 499   14  -58  -16  130
 262    8  -33   -4   64
-221   -8   29    4  -57
-281   -7   34    1  -60
 519   16  -61  -20  142
 501   15  -64   -2  113
:
 113   -2  -64   15  501
 142  -20  -61   16  519
 -60    1   34   -7 -281
 -57    4   29   -8 -221
  64   -4  -33    8  262
 130  -16  -58   14  499

 159   73  -49  -77  160  123   54
-509 -294  150  248 -407 -377 -257
 135   62  -43  -65  137  104   46
 176   88  -56  -85  178  136   63
-502 -282  150  236 -403 -364 -244
 102   44  -33  -45   99   79   32
-508 -298  154  238 -401 -379 -260
-501 -281  149  236 -402 -363 -244
-530 -325  162  258 -425 -403 -279
 193   95  -57  -95  190  149   69
-531 -325  161  260 -426 -404 -279
-527 -317  162  256 -422 -401 -276
:
-276 -401 -422  256  162 -317 -527
-279 -404 -426  260  161 -325 -531
  69  149  190  -95  -57   95  193
-279 -403 -425  258  162 -325 -530
-244 -363 -402  236  149 -281 -501
-260 -379 -401  238  154 -298 -508
  32   79   99  -45  -33   44  102
-244 -364 -403  236  150 -282 -502
  63  136  178  -85  -56   88  176
  46  104  137  -65  -43   62  135
-257 -377 -407  248  150 -294 -509
  54  123  160  -77  -49   73  159

 194 -105 -301    9 -242  168
-149    7  230 -488 -219 -331
-121   20  266 -196 -226 -336
 159  -79 -137  229 -242   44
 418  -28 -214   96 -288  346
 649   92   29  513 -331  391
 -28  -46   29   96 -233 -138
:
-138 -233   96   29  -46  -28
 391 -331  513   29   92  649
 346 -288   96 -214  -28  418
  44 -242  229 -137  -79  159
-336 -226 -196  266   20 -121
-331 -219 -488  230    7 -149
 168 -242    9 -301 -105  194

 294  345  449  264  313 -522  286  274  221 -515  375    0  305  309  313
-227 -237 -284 -185 -244  432 -188 -216 -192  441 -192   17 -182 -183 -208
-202 -200 -282 -186 -210 -379 -273 -195 -206 -379 -203  -54 -199 -212 -219
 206  134  222  194  159  259  158  235  285  292  188  -25  216  152  126
 153  129  204  177  169  271  252  206  322  285  149   -7  231  233  177
:
 177  233  231   -7  149  285  322  206  252  271  169  177  204  129  153
 126  152  216  -25  188  292  285  235  158  259  159  194  222  134  206
-219 -212 -199  -54 -203 -379 -206 -195 -273 -379 -210 -186 -282 -200 -202
-208 -183 -182   17 -192  441 -192 -216 -188  432 -244 -185 -284 -237 -227
 313  309  305    0  375 -515  221  274  286 -522  313  264  449  345  294

  73   72   79  113   48   65   43   70   43   48
 -97  -90  -98 -135  -54  -77  -67  -95  -73  -73
 -91  -86  -92 -124  -48  -70  -62  -88  -68  -67
-568 -457 -501 -632 -287 -412 -515 -601 -541 -557
-238 -201 -221 -293 -127 -181 -192 -244 -201 -211
-114 -103 -113 -152  -65  -89  -85 -115  -89  -94
 447  360  396  500  226  326  409  474  428  441
 104   95  107  148   63   87   74  106   75   80
:
  80   75  106   74   87   63  148  107   95  104
 441  428  474  409  326  226  500  396  360  447
 -94  -89 -115  -85  -89  -65 -152 -113 -103 -114
-211 -201 -244 -192 -181 -127 -293 -221 -201 -238
-557 -541 -601 -515 -412 -287 -632 -501 -457 -568
 -67  -68  -88  -62  -70  -48 -124  -92  -86  -91
 -73  -73  -95  -67  -77  -54 -135  -98  -90  -97
  48   43   70   43   65   48  113   79   72   73

-365 -296 -126 -440  485  -55 -255
 284  391   95  500 -406  166  192
   6 -194  249  673 -103  177  380
:
 380  177 -103  673  249 -194    6
 192  166 -406  500   95  391  284
-255  -55  485 -440 -126 -296 -365

  61 -171 -123 -547    6  -24   86
 -45  -96 -116 -227  271 -280  442
-214 -288 -153  244 -188 -178  548
-262 -106 -130   13 -407   69 -349
-100  233   14  196  387   60  154
  18  344   43 -181  106  144 -433
-267 -353 -387  117   94  404 -128
  89  -21 -231  -85  530  443 -387
 -42  -60  158 -134   48 -507 -474
-339  562  232 -284 -224   -9  124
 564   82 -160  535  432 -204  183
  37 -455 -369 -328  208  115 -151
:
-151  115  208 -328 -369 -455   37
 183 -204  432  535 -160   82  564
 124   -9 -224 -284  232  562 -339
-474 -507   48 -134  158  -60  -42
-387  443  530  -85 -231  -21   89
-128  404   94  117 -387 -353 -267
-433  144  106 -181   43  344   18
 154   60  387  196   14  233 -100
-349   69 -407   13 -130 -106 -262
 548 -178 -188  244 -153 -288 -214
 442 -280  271 -227 -116  -96  -45
  86  -24    6 -547 -123 -171   61

 137 -183   69  386 -403 -237   28
 181 -189   90  416 -351 -385  145
 478  455 -502  -97   85   71  621
  40 -194   95  354 -444 -320  214
:
 214 -320 -444  354   95 -194   40
 621   71   85  -97 -502  455  478
 145 -385 -351  416   90 -189  181
  28 -237 -403  386   69 -183  137
